Below are the code and all the weights of a small trained network. Each question names an input and a class and asks about switching units off, where a switched-off unit gives its printed mean instead of its output.

import numpy as np


def w(rows, s, z=0):
    codes = np.array(rows[::2]) - 128.0
    scale = np.full(codes.shape[1], s)
    scale[-1] = z or s
    return codes * scale


def f(y):
    return np.maximum(y, 0)


def log_softmax(a):
    a = a - a.max(-1, keepdims=True)
    return a - np.log(np.exp(a).sum(-1, keepdims=True))


def net(x, mask):
    res = np.array(x, float).reshape(1, 7) / 4 @ E
    y = f(res @ A[0][:, :-1].T + A[0][:, -1])
    res = res + np.where(mask, y, B[0][:, -1]) @ B[0][:, :-1]
    return log_softmax(res[-1] @ U[:, :-1].T + U[:, -1])


A, B = {}, {}
E = w([
[103,40,126,132,118,100,171,127,143,110,142,124],'x0',
[159,98,248,108,174,185,65,121,137,93,90,145],'x1',
[112,131,201,151,110,146,151,188,100,148,237,148],'x2',
[95,80,115,199,208,113,160,76,184,118,82,39],'x3',
[89,107,63,116,188,119,205,135,105,130,121,146],'x4',
[104,95,150,101,149,86,221,106,163,160,203,131],'x5',
[212,55,118,84,149,201,132,126,154,172,124,166],'x6',
],0.013)
A[0] = w([
[86,147,129,172,115,83,213,152,124,156,215,90,186],'N0',
[158,142,99,135,9,109,157,144,82,155,109,136,22],'N1',
[98,178,80,105,31,74,139,123,103,158,205,137,170],'N2',
[137,68,131,89,114,127,87,125,97,104,106,139,61],'N3',
[44,166,57,191,129,55,168,115,89,90,85,81,134],'N4',
[118,87,118,88,123,82,181,89,192,105,88,120,253],'N5',
[183,106,80,58,183,147,216,144,103,188,166,179,152],'N6',
],0.011,0.0059)
B[0] = w([
[120,108,117,245,149,140,76,64,102,63,226,102,236],'N0',
[175,135,75,101,82,150,157,169,186,31,95,141,176],'N1',
[101,18,203,142,31,124,195,208,136,98,133,228,229],'N2',
[172,175,210,227,132,103,155,171,66,70,103,79,164],'N3',
[158,205,183,40,247,148,174,144,16,255,120,86,252],'N4',
[69,88,122,228,216,101,112,117,164,103,197,62,224],'N5',
[110,152,105,9,119,125,229,166,147,169,7,130,233],'N6',
],0.0086,0.019)
U = w([
[190,156,88,147,67,147,1,92,155,68,63,127,193],'0',
[111,97,78,155,196,122,163,68,138,177,135,81,150],'1',
[112,108,150,195,111,120,140,142,70,101,196,141,255],'2',
[109,81,138,93,80,134,166,180,105,109,134,188,169],'3',
[57,110,49,96,90,128,71,89,112,154,182,169,45],'4',
[125,184,166,58,150,125,146,138,59,182,114,124,2],'5',
[119,99,36,87,80,120,81,28,69,140,192,164,44],'6',
],0.011,0.0088)

Each question gives the input, the list of numbers given to net, and the class t.
The units are the neurons (one row each of A and B). Each row of codes is followed by its name. A weight is (code - 128) times the scale printed after its matrix; where a second scale follows, it is the last column's (A, B and U).
mask holds one flag per neuron, in row order. A switched-off neuron (its flag False) gives its mean, the last column of its row in B, instead of its output. The means were averaged over made-up inputs and are rounded, as every weight is.
A unit's drop is (log p(t) with every unit on - log p(t) with that unit switched off) / (log p(t) with every unit on - log p(t) with every unit switched off).
The circuit of an input: a set's keep is (log p(t) with only the set's units on - log p(t) with every unit switched off) / (log p(t) with every unit on - log p(t) with every unit switched off). Starting from all 7 units, units are removed one at a time, each time the one whose removal leaves the highest keep (on an exact tie, the one counted first), for as long as the keep stays at least 0.8.
units of the circuit, in order: the units of the circuit, biggest drop first
unit that matters most: the unit with the biggest drop
top k neurons: the k neurons with the biggest drops, biggest first
drop when u is switched off: that unit's drop, to one decimal
input [3,3,-4,-7,8,-5,-3], class 5: top 4 neurons : [N2, N0, N5, N3]
input [1,7,2,-6,-8,-4,-2], class 0: units of the circuit, in order : [N4]
input [3,-2,1,-7,5,2,-6], class 3: top 2 neurons : [N2, N5]
input [3,7,2,-6,-6,-5,-1], class 0: top 3 neurons : [N4, N2, N5]
input [1,-6,3,-5,-7,3,-4], class 3: top 4 neurons : [N2, N1, N5, N3]
input [1,-8,0,-2,6,-2,-7], class 5: top 2 neurons : [N4, N5]
input [1,3,2,-3,-8,-3,-7], class 3: top 2 neurons : [N0, N5]
input [-3,-7,-3,-5,8,7,-6], class 3: top 2 neurons : [N2, N6]
input [-4,-4,-6,-4,-1,4,-6], class 3: top 2 neurons : [N2, N1]
input [7,3,3,1,1,5,4], class 1: top 2 neurons : [N2, N6]
input [0,2,-4,1,-5,2,5], class 0: top 3 neurons : [N4, N2, N6]
input [0,6,5,5,-2,-6,-1], class 0: top 4 neurons : [N4, N2, N5, N0]
input [-2,-4,7,8,-8,-5,6], class 0: top 3 neurons : [N4, N2, N5]
input [7,-7,-3,2,-3,-7,-5], class 5: unit that matters most : N4
input [2,-8,-2,0,-6,7,2], class 2: top 2 neurons : [N0, N2]
input [-7,2,6,-3,-8,3,7], class 3: drop when N4 is switched off : 5.3
input [-3,5,1,0,-8,-5,-7], class 0: drop when N4 is switched off : 0.7
input [-6,7,-6,-2,-1,1,4], class 0: drop when N4 is switched off : 1.4
input [-3,-1,-7,6,-6,1,-8], class 5: drop when N4 is switched off : 1.9
